Below are the code and all the weights of a small trained network. Each question names an input and a class and asks about switching units off, where a switched-off unit gives its printed mean instead of its output.

import numpy as np


def w(rows, s, z=0):
    codes = np.array(rows[::2]) - 128.0
    scale = np.full(codes.shape[1], s)
    scale[-1] = z or s
    return codes * scale


def f(y):
    return y / 2 * (1 + np.tanh(0.7978845608 * (y + 0.044715 * y**3)))


def log_softmax(a):
    a = a - a.max(-1, keepdims=True)
    return a - np.log(np.exp(a).sum(-1, keepdims=True))


def net(x, mask):
    res = np.array(x, float).reshape(1, 2) / 4 @ E
    y = f(res @ A[0][:, :-1].T + A[0][:, -1])
    res = res + np.where(mask, y, B[0][:, -1]) @ B[0][:, :-1]
    return log_softmax(res[-1] @ U[:, :-1].T + U[:, -1])


A, B = {}, {}
E = w([
[207,159,154,62,108,206,140,104,197,193],'x0',
[222,126,4,56,104,102,203,69,114,76],'x1',
],0.018)
A[0] = w([
[128,116,76,122,125,32,133,120,57,66,139],'neuron 0',
[136,160,182,107,122,195,108,178,187,201,222],'neuron 1',
[246,186,95,54,56,172,152,44,157,125,130],'neuron 2',
[117,108,101,111,125,64,133,105,64,91,137],'neuron 3',
[161,171,84,78,112,157,181,89,153,115,113],'neuron 4',
[34,114,153,211,190,69,92,216,136,110,144],'neuron 5',
[155,150,116,112,160,92,97,128,123,154,1],'neuron 6',
],0.014,0.0029)
B[0] = w([
[129,142,201,27,63,163,89,121,122,199,209],'neuron 0',
[141,181,162,48,155,213,144,95,199,237,218],'neuron 1',
[205,83,137,145,129,80,33,255,153,57,254],'neuron 2',
[171,181,157,38,80,127,101,90,90,235,183],'neuron 3',
[109,162,126,126,83,84,119,179,152,55,204],'neuron 4',
[147,64,98,196,91,120,52,232,110,57,235],'neuron 5',
[168,86,71,143,145,109,175,101,112,131,128],'neuron 6',
],0.012,0.036)
U = w([
[68,197,114,100,183,225,160,26,167,157,185],'0',
[116,149,46,152,151,123,148,76,134,130,38],'1',
[204,120,137,114,73,126,79,188,155,111,252],'2',
[126,33,81,215,123,61,107,195,120,48,74],'3',
[182,87,177,121,252,166,117,140,177,158,98],'4',
[176,103,119,132,186,143,141,89,85,107,20],'5',
[101,176,133,74,103,121,182,36,100,158,65],'6',
],0.011,0.0036)

Each question gives the input, the list of numbers given to net, and the class t.
The units are the neurons (one row each of A and B). Each row of codes is followed by its name. A weight is (code - 128) times the scale printed after its matrix; where a second scale follows, it is the last column's (A, B and U).
mask holds one flag per neuron, in row order. A switched-off neuron (its flag False) gives its mean, the last column of its row in B, instead of its output. The means were averaged over made-up inputs and are rounded, as every weight is.
A unit's drop is (log p(t) with every unit on - log p(t) with that unit switched off) / (log p(t) with every unit on - log p(t) with every unit switched off).
The circuit of an input: a set's keep is (log p(t) with only the set's units on - log p(t) with every unit switched off) / (log p(t) with every unit on - log p(t) with every unit switched off). Starting from all 7 units, units are removed one at a time, each time the one whose removal leaves the highest keep (on an exact tie, the one counted first), for as long as the keep stays at least 0.8.
units of the circuit, in order: the units of the circuit, biggest drop first
most important unit: the unit with the biggest drop
k most important neurons: the k neurons with the biggest drops, biggest first
drop of u: that unit's drop, to one decimal
input [2,-7], class 4: most important unit => neuron 1
input [4,-5], class 0: units of the circuit, in order => (neuron 2; neuron 1)
input [8,-5], class 0: units of the circuit, in order => (neuron 1; neuron 5)
input [5,-8], class 0: units of the circuit, in order => (neuron 2; neuron 1)
input [-1,-3], class 3: units of the circuit, in order => (neuron 0; neuron 3)
input [7,-8], class 0: 2 most important neurons => (neuron 2; neuron 1)
input [-8,-5], class 3: drop of neuron 5 => 1.0
input [2,-1], class 4: drop of neuron 1 => 0.0
input [-5,-2], class 3: drop of neuron 1 => 0.7
input [-7,6], class 6: drop of neuron 2 => 0.3
